In the rows, 128 means zero.
Each row has a class, written after it.
[135  80 137 148 134 113 167 148 122 104 121 163 129 112  85 113  84 131
 146 180 167 188  90  91 125 153 190 125 162 128 143  85 133  97 122  86
 138 196 145  94 132 150 121 131 167 127 131] | lof
[146  72 126 188 142 102 172 117 125 104 105 185 138  91 125 136  92  98
 139 182 176 175 117 101 122 122 144 116 165 137 125  81 128  50 105  81
 139 162 118  99 112 133 119 154 140 124 102] | nog
[143  86 151 159 146 125 161 145 134 115 128 159 137 130  94 114  95 118
 146 179 163 193  94 100 122 136 193 130 148 125 148  66 137  96 115  88
 143 193 135 104 127 145 119 119 159 120 151] | zili
[140  75 130 191 144 103 162 122 127 100 111 184 145  92 125 128  92 107
 133 189 176 175 124 101 123 130 138 114 165 134 132  78 132  56 103  85
 135 154 123 110 115 137 111 144 147 132 109] | nog
[144  60 132 191 147 108 164 128 102  98 105 176 137  92 121 128  97  95
 144 189 180 182 122  94 132 126 133 125 170 131 125  89 130  60  97  81
 133 170 121 112 122 119 113 155 145 124 122] | lof
[139  53 121 176 132 109 167 129 103  94  89 181 131  83 116 136  99  95
 141 199 191 183 116 107 131 132 145 112 161 122 122  71 128  50 111  85
 132 175 118  92 122 127 111 142 144 128 113] | zaba
[155  85 138 144 129 109 168 129 111 107 114 166 146 114  92 113 116 134
 142 174 182 205  88 110 125 152 191 109 165 130 145  90 146 100 133  80
 141 193 142  89 118 145 123 126 152 140 132] | Kep
[154  60 135 183 137 102 162 127 118 100 114 193 121  93 122 131 110  94
 137 183 188 182 122  92 134 130 152 114 176 129 117  89 130  50 100  83
 134 158 123 102 110 133 116 139 139 131 114] | dinov
[143  73 134 189 142 104 161 122 126  99 115 187 137  97 125 129  95 107
 132 190 177 170 122 101 116 128 147 113 158 130 129  79 124  53 105  86
 137 162 119 105 111 141 111 139 145 133 104] | nog
[185 129  97 159 138 177 172 147 125 111 122  94 111 161 166 122 130 133
 170 151 149 129 157 109 205 142 109 106  94 118 123 125  94  42  94 129
 165 159 101 127 110 140 143 134 157 165 155] | depof
[186 129 102 146 125 175 173 126 117 105 115  90 111 156 157 116 134 134
 162 163 152 139 151 119 209 153 128 116 115 119 135 128 123  52 100 126
 150 165 112 135 110 139 137 131 156 164 149] | Kep
[155  58 128 188 136 112 161 120  95 109  95 177 145  88 123 131 109  95
 142 193 187 200 110 104 136 131 135 116 175 144 133  90 142  54 114  83
 131 163 122  92 113 125 107 143 141 134 106] | Kep
[147  65 138 193 146 110 164 121 113 108 105 177 136  88 119 115  91  86
 141 197 172 175 114  97 138 115 148 129 171 128 124  65 137  55 101  81
 131 172 121 112 108 122 116 139 145 124 122] | zili
[177 125 113 160 129 167 173 138 137 112 130  91 104 166 154 112 123 123
 159 154 131 125 152 109 199 139 125 130  99 108 124 106 100  49  91 122
 157 171  97 149 112 136 160 121 146 148 158] | zili
[143  52 131 189 145 111 150 123 114  95 105 169 137  95 111 121  90 110
 142 180 180 178 124  98 132 136 143 132 170 132 125  77 135  58 102  80
 133 172 122 102 116 121 111 144 149 127 113] | lof
[137  80 142 155 124 109 155 145 112 115 122 167 146 110  90 114  94 127
 143 180 174 194  71  99 111 146 174 116 147 118 137  73 119  89 110  92
 145 188 131 108 116 136 113 129 145 120 129] | milu
[178 104 100 157 124 160 175 140 107 123 126  97 104 147 153 125 117  70
 170 134 129 129 166 107 183 133 147 122  67 112 146 135 101  43  69 115
 134 178 101 124 122 105 166 132 133 140 165] | kibib
[187 128 111 140 125 170 168 136 144  99 134 101  96 164 157 117 128 130
 162 156 151 125 161 105 211 146 129 121 103 110 126 119 111  44  79 133
 153 155 104 141 116 151 146 130 163 158 161] | dinov
[185 108 109 151 127 155 186 128  99 136 122  93 112 138 149 134 113  85
 172 138 130 152 150 113 194 138 141 125  87 122 152 135 117  56  85 117
 134 166 109 135 125 102 166 130 142 135 152] | Kep
[185 101  92 163 131 170 186 140 109 121 117  86 107 141 154 131 116  68
 178 134 129 135 153 102 182 130 144 133  71 118 144 141 115  44  70 112
 128 174 106 126 128 108 162 137 132 133 163] | kibib
[142  76 143 144 129 115 158 152 128 105 133 153 158 120  81 136  90 134
 149 177 187 189  97  87 130 150 183 112 160 126 154  76 122  89 119  93
 121 204 147  93 134 166 110 126 156 129 119] | sar
[157  56 140 194 130 109 164 134 107  97 108 180 125  87 123 135 109  80
 136 186 197 180 131  91 140 127 148 119 163 121 125  92 134  55 104  79
 131 151 125 107 118 131 118 137 148 130 120] | dinov
[144  80 150 146 128 117 162 150 131 102 136 163 127 111  84 127  94 134
 142 189 185 191 107  82 132 154 195 118 159 120 144  85 135  94 117  91
 136 173 149 101 130 170 115 121 164 146 137] | dinov
[150  84 137 154 144 124 162 158 122 113 118 166 143 114 100 123  98 126
 150 179 178 191  97  95 124 145 165 108 142 136 137  78 116  87 124  90
 151 183 137  79 123 154 116 127 156 141 131] | depof
[143  52 131 179 129 117 146 128 116 101 109 166 141  83 110 123  93 101
 142 200 194 178  91  99 116 140 136 116 157 135 125  61 133  68 102 102
 137 165 113 114 106 134  95 145 146 129 106] | milu
[153  57 110 183 137 106 166 124 114  98 101 179 143  91 120 118 103  82
 136 175 175 174 119  98 117 126 140 118 160 141 120  92 125  41 105  74
 129 187 120  93 109 117 128 150 129 132 113] | kibib
[145  61 131 181 146 112 161 135 105  92 103 179 146  88 117 145 111  90
 148 202 191 200 114  95 133 138 146 106 169 141 122  82 128  72 104  89
 137 159 119  95 123 139 110 153 147 137 111] | nolik
[138  85 144 148 135 125 174 151 125  97 129 163 146 111  75 137 104 132
 137 193 175 202  98  93 120 149 181 116 157 135 141  78 124  99 127  80
 137 183 135  88 136 157 109 137 164 146 131] | nolik
[185 100  95 162 131 167 183 137 101 116 111  96  99 139 156 133 123  71
 175 138 127 135 159 107 191 135 143 132  74 113 144 140 104  29  67 109
 131 183 106 125 123 109 171 134 123 138 164] | kibib
[144  59 134 186 146 113 166 132 118  89 103 177 143  80 117 138 102 100
 144 201 181 187 117 100 131 133 133 121 175 143 116  84 121  58 107  83
 137 156 117 104 121 133 114 145 146 142 113] | nolik
[167 130 100 159 132 157 182 128 141 101 126 108 109 171 165 116 116 133
 156 145 131 124 152 106 198 133 121 110 100 118 135 117 100  34  90 123
 153 154  97 140 118 138 152 137 154 151 155] | nog
[142  50 125 195 135 117 164 123  96  90  92 178 136  84 129 147 102  95
 145 200 189 182 122 110 124 125 126 127 158 129 114  71 124  40 107  85
 128 176 113 101 123 122 107 150 150 126 108] | zaba
[154  87 147 148 135 118 157 142 144 114 132 151 137 119  83 105  94 131
 137 181 169 189  94 100 119 147 188 131 143 126 136  65 139 106 125  91
 146 193 137 104 121 152 128 117 159 133 137] | zili
[165 104  98 157 129 172 191 137 105 116 113  98  95 135 169 152 112  90
 179 148 133 137 153 112 189 133 130 121  73 107 148 122 111  45  70 122
 133 173  93 135 138 112 149 133 147 130 171] | zaba
[143  93 154 146 141 119 159 146 132 116 129 169 139 122 100 115  97 120
 144 177 165 184  89 101 118 140 195 127 148 119 149  68 128 104 111  87
 148 203 135  97 126 154 128 117 155 122 149] | zili
[179 126 100 163 134 171 173 144 129 111 133  92 113 174 165 117 127 141
 164 141 139 131 149 104 194 136 108 112  81 121 123 120  95  54 101 122
 154 162  97 133 114 132 147 129 161 162 151] | depof
[144  54 132 186 132 114 156 122 108 102 107 172 145  74 115 121  90  99
 142 190 191 175  97 107 121 125 124 124 165 134 124  70 125  49  97  88
 130 163 115 124 112 121 102 144 146 125 113] | milu
[143  61 128 182 149 111 160 131 110  90 102 188 148  83 120 145 108  98
 148 197 181 196 109 101 134 129 128 111 175 151 116  77 120  57 103  82
 138 159 117  97 126 134 110 147 142 133 112] | nolik
[172 104 101 158 125 160 187 132 101 120 110 108  97 129 162 149 116  92
 177 134 137 141 156 116 187 136 135 123  76 104 141 120 112  45  71 118
 127 177  99 129 136 104 159 132 145 130 173] | zaba
[179 125  98 159 125 169 178 124 119 113 117  90 123 167 163 108 119 133
 164 146 132 144 143 116 198 143 127 116 116 124 133 129 123  53 102 118
 149 166 105 135 105 127 146 130 158 157 142] | Kep
[137  45 119 191 134 106 164 124 102  96  94 183 132  78 123 139  96  96
 136 191 186 187 117 104 124 132 135 118 158 127 125  75 136  54 108  79
 124 163 120  98 124 118 104 134 145 129 110] | zaba
[164 122  99 132 130 174 173 135 124 105 116  94 111 159 156 119 103 142
 156 165 137 129 149 112 198 148 121 128  88  99 140 125 108  50  84 135
 145 164 103 136 122 134 140 120 164 153 150] | zaba
[153  89 137 138 136 129 164 155 131 111 128 149 146 116  94 123  94 139
 141 169 186 180  97  98 114 146 173 111 133 131 135  76 122 101 133  87
 145 184 137  79 121 157 115 122 159 142 125] | depof
[178 109  92 158 137 167 165 130 125  92 124  98 113 171 158 102 126 116
 160 150 139 119 164 107 201 140 113 124  98 124 130 132  96  23  81 127
 147 166 101 133 115 124 149 139 148 167 160] | kibib
[162 136 104 155 134 156 175 125 146 103 133 112 110 172 161 100 104 148
 151 149 119 133 156 108 200 141 128 111  99 117 134 120 101  44  94 123
 154 158 109 149 113 139 150 126 149 164 154] | nog
[188 106 109 155 139 175 177 149 121 131 123  89 104 136 158 138 114  94
 180 130 144 141 152 106 191 134 137 119  61 117 148 130 106  66  84 117
 146 160 104 112 128 113 159 127 137 144 162] | depof
[169 136  99 159 126 166 174 126 147  99 129 105 110 163 165 119 118 145
 157 151 131 127 159 115 203 139 115 116 102 120 129 116 101  34  92 124
 155 159  99 142 115 145 145 132 154 156 153] | nog
[173 118  99 170 130 175 168 133 127  97 119  93 102 160 162 115 124 130
 164 151 135 127 158 112 215 140 110 130 109 114 122 129 110  41  86 125
 154 165 100 145 120 120 144 138 164 147 162] | lof
[188 106 108 160 139 182 178 141 122 130 125  91 102 141 162 133 120  84
 181 130 135 141 155 119 196 125 133 122  64 123 147 130 106  60  81 114
 147 162  91 116 119 105 154 129 145 139 162] | depof
[170 122 102 161 134 177 176 139 126  97 122  88 101 163 154 107 108 132
 163 159 125 125 153 107 208 147 117 138 111 116 133 131 104  39  90 124
 151 171 107 146 119 127 142 134 169 144 151] | lof
[156  60 127 183 150 115 161 138 120 115 103 174 139  85 117 128  99 101
 138 181 194 182 117  98 121 135 142 109 153 133 131  87 130  67 111  80
 145 162 121  83 106 132 110 135 146 141 106] | depof
[174 125 107 148 122 174 175 131 136 103 128  89 104 151 163 105 124 139
 165 157 144 126 119 122 178 141 110 125  86 118 139 116 113  57  84 127
 156 164  87 165 112 138 138 138 156 153 157] | milu
[171 134 102 141 134 172 187 135 139  90 119 100 113 157 163 108 120 136
 160 153 136 132 150 117 197 147 120 114 101 126 136 126 108  54  96 114
 158 155  94 143 119 147 145 134 165 168 149] | nolik
[182 100 101 154 131 158 182 137 108 116 128  95 104 147 156 127 117  75
 177 129 128 127 159 105 181 132 137 131  69 124 148 134  98  40  66 114
 131 173  98 123 129 104 168 137 128 140 171] | kibib
[150  70 128 184 129 123 152 132 106 104 110 156 142  79 114 135 105 103
 140 201 196 173  91 111 108 132 129 119 157 128 127  73 135  63 101  94
 139 161 111 112 106 126  98 155 143 119  99] | milu
[146  76 123 194 145 100 169 115 121  99 108 189 140  87 131 128  91 105
 137 180 169 180 118 101 120 128 142 112 164 141 125  84 133  54 108  81
 137 163 128 108 113 130 115 146 143 130 106] | nog
[177 117 102 160 130 170 169 136 135 100 127  92 106 165 158 122 115 130
 161 156 149 135 160  94 211 139 122 117 106 113 124 124 116  37  86 127
 151 147 106 153 115 146 148 128 159 155 148] | dinov
[168 124 111 156 133 166 184 137 135  94 134  89 122 170 163 116 114 136
 172 160 142 130 159 106 210 141 112 116 115 118 151 129  99  46  89 123
 143 176 102 161 116 142 139 137 159 160 151] | sar
[152  84 143 147 127 107 164 137 106 106 121 163 152 111  96 121 107 136
 145 181 182 199  91 101 120 154 182 114 161 132 145  85 136  97 128  85
 138 189 143  84 123 145 119 126 148 139 131] | Kep
[182 119 103 157 141 191 174 139 137 103 125  83 112 157 165 117 126 131
 170 151 146 126 151 116 196 136 109 121  81 124 129 124 104  50 100 124
 159 158  96 140 110 142 139 128 158 167 148] | depof
[190  96  97 160 129 162 176 132 101 119 114  94 106 134 157 127 116  65
 175 125 140 130 165 113 187 130 137 132  67 119 141 139 112  40  68 110
 125 168 105 122 126 106 167 134 129 139 157] | kibib
[140  89 140 142 137 116 165 145 132 100 127 171 150  96  84 138 101 137
 143 186 176 200  99  94 125 152 180 110 158 135 137  82 125 104 123  85
 146 183 143  84 140 150 119 139 159 149 138] | nolik
[187 110 106 160 131 184 186 151 112 128 125  73 108 133 158 152 117  83
 181 140 139 132 148 107 185 128 130 132  56 114 140 130 102  59  85 117
 142 165  99 125 123 116 152 126 147 128 147] | depof
[178 117 113 160 127 152 179 127 119 128 123 109  98 137 155 136 100  96
 171 140 122 140 167 109 200 137 145 129  76 114 146 124 103  46  70 119
 142 158 105 124 119 119 167 135 136 144 155] | nog
[144  52 133 194 136 111 154 126 105  95 106 170 141  81 110 124  93  93
 148 190 178 181 120 104 135 124 132 128 168 139 115  75 129  53 107  82
 135 171 117 106 117 122 114 149 150 124 114] | lof
[140  82 143 140 128 125 153 141 129 107 119 157 138 108  80 110  97 139
 142 188 191 191  76 105 115 156 181 120 147 122 152  71 138 103 116  94
 148 184 132 102 116 150 102 134 158 136 133] | milu
[180 117 105 160 125 170 183 138 137  95 129  86 123 164 167 115 121 130
 172 147 144 131 161 105 214 144 116 116 115 115 142 129 103  42  87 123
 134 174 102 149 118 147 137 140 148 159 148] | sar
[156  59 127 182 141 107 165 117  93 103  92 169 154  92 116 119  99  94
 143 192 187 193 113 103 132 135 140 114 175 142 128  81 145  55 119  79
 133 167 127 105 106 128 113 142 142 136  96] | Kep
[167  94 104 159 129 159 187 138  95 118 116 103  94 136 161 151 113  89
 179 145 134 148 159 106 191 138 132 125  71 110 151 119 106  46  69 121
 123 170  96 128 143 105 153 133 139 129 167] | zaba
[166 110 108 160 132 164 172 139 129  98 121  99  97 156 156 104 102 131
 157 156 132 125 159 106 206 151 122 132 108 115 141 127  99  38  89 119
 158 167 105 142 122 130 151 130 163 157 155] | lof
[143  73 128 195 139  98 172 123 123  99 103 187 137  94 128 131  92  97
 137 178 173 176 117  99 116 128 151 113 163 134 126  75 130  56 111  74
 139 162 124  99 113 131 117 144 136 124 107] | nog
[176 119 103 158 132 191 163 145 138 111 137  75 113 174 159 122 123 140
 159 154 138 129 150 110 201 135 108 125  71 119 124 124  95  52 102 130
 156 156  97 141 113 141 137 117 165 164 141] | depof
[183 126 106 154 126 163 183 136 134  95 136  87 125 166 163 117 126 141
 171 140 146 132 154 109 205 143 110 115 105 121 143 126 106  46  87 122
 135 175 105 155 126 148 137 135 155 158 157] | sar
[186 110 111 160 137 180 182 149 113 134 131  83 106 137 159 147 117  85
 180 131 132 134 151 114 188 128 124 130  55 123 141 133  95  54  81 123
 146 158 100 130 128 114 160 127 149 140 162] | depof
[141  89 139 145 132 121 156 144 133 102 125 159 141 111  85 113  91 152
 142 178 175 192  97  98 119 154 184 123 168 124 138  86 142 101 118  95
 137 203 139  93 120 146 114 132 169 128 144] | lof
[177 123 114 152 130 165 186 126 129 117 130 107  94 133 169 135 110  92
 171 145 127 130 162 122 193 127 138 118  77 119 150 130 104  55  76 119
 146 165  95 138 120 123 166 134 138 142 164] | nog
[179 104 117 157 133 169 172 134 109 117 124  94  96 137 159 131 111  84
 176 136 132 134 160 114 201 133 136 144  77 111 147 140 108  59  70 121
 136 169 102 138 134  96 161 136 148 123 168] | lof
[180 119  84 158 131 164 177 131 126  99 115 100 114 165 165  96 118 122
 161 137 127 125 156 103 194 142 121 121 101 121 129 138 105  25  84 121
 143 178 105 127 110 119 158 142 141 161 164] | kibib
[143  84 140 149 140 134 162 158 128 113 129 150 143 113  90 137  98 134
 147 184 185 186  93  97 118 142 173 113 137 132 138  77 120  99 127  88
 150 179 137  82 124 162 107 121 162 144 130] | depof
[140  81 142 150 133 116 154 151 123 105 121 166 138 116  86 116  89 137
 141 181 171 192  94  90 127 152 182 128 163 122 139  87 129 101 118  88
 139 198 144  85 130 145 123 131 164 125 134] | lof
[165 117  90 150 127 172 174 135 124 103 108 100 102 163 161 126 114 133
 164 162 144 133 152 112 205 144 129 117 100 102 129 116 108  37  86 134
 150 167 102 125 124 129 139 135 163 151 155] | zaba
[149  72 130 141 136 117 155 142 122 101 115 164 148 122  87 106 101 105
 142 164 181 183 106  99 123 148 197 122 144 123 137  93 123  79 115  90
 138 191 145  74 125 134 128 134 136 135 140] | kibib
[164 109  85 164 125 170 177 132 129  96 106  99 106 162 162 126 125 131
 163 151 140 138 150 111 201 143 115 112 101 107 125 112 111  35  94 124
 148 174  91 131 120 122 146 135 155 148 155] | zaba
[178 122 114 153 130 153 191 125 129 120 130 110  99 139 168 132 109  91
 169 130 121 136 150 119 185 124 143 124  67 121 149 129 107  56  76 113
 149 158  99 133 129 116 169 135 136 137 170] | nog
[172 123  87 152 133 179 175 137 126 103 120  87 114 172 155 105 112 121
 158 152 123 116 151 102 192 135 122 131  93 117 130 134 101  21  84 123
 140 177 105 134 112 132 148 131 151 156 150] | kibib
[135  49 120 192 137 111 164 127  96  98  90 181 136  78 124 151  98  93
 146 195 191 190 117 101 125 131 134 123 158 130 121  73 135  50 105  87
 124 164 121  96 130 122  96 147 143 121 109] | zaba
[171 113 112 159 139 165 188 142 111 114 125 105 101 144 157 148 128  86
 178 143 122 150 146 110 199 131 128 125  82 130 147 133 101  53  77 118
 137 155  95 136 143 107 164 144 150 137 172] | nolik
[176 102 106 160 121 167 172 135 109 124 124  92 101 129 155 133 119  86
 168 146 145 140 132 114 188 135 127 122  69 107 151 124 107  52  71 124
 147 162  93 153 124 103 149 133 141 125 159] | milu
[174 116 100 165 127 175 171 124 123 103 115  89 116 171 152 108 132 138
 159 168 137 146 144 112 211 146 125 117 119 116 126 131 116  41 113 124
 153 170 107 142 101 129 145 128 154 164 135] | Kep
[147  88 135 144 125 115 163 143 119 115 117 161 148 119  81 123 105 141
 142 186 180 209  83 100 120 154 196 104 174 129 140  83 141  96 136  89
 139 201 145  81 116 152 118 123 156 132 125] | Kep
[173  93  94 164 119 159 180 135  99 121 102  98 101 125 160 155 107  80
 175 146 140 142 168 106 205 146 134 131  85  99 133 124 106  44  74 125
 131 169 105 122 132  97 164 138 141 127 153] | zaba
[178 111  94 154 134 176 170 133 120  96 116  91 115 165 161 101 115 105
 155 151 134 118 159 108 200 138 120 129  91 116 135 141 104  31  85 124
 148 163 105 130 110 123 150 132 147 164 155] | kibib
[177 127 104 152 133 173 174 134 138  86 126 102 112 159 157 118 133 146
 159 162 138 141 150 116 199 146 121 110 103 125 120 120 101  44  97 123
 167 161  95 130 118 143 143 141 156 177 157] | nolik
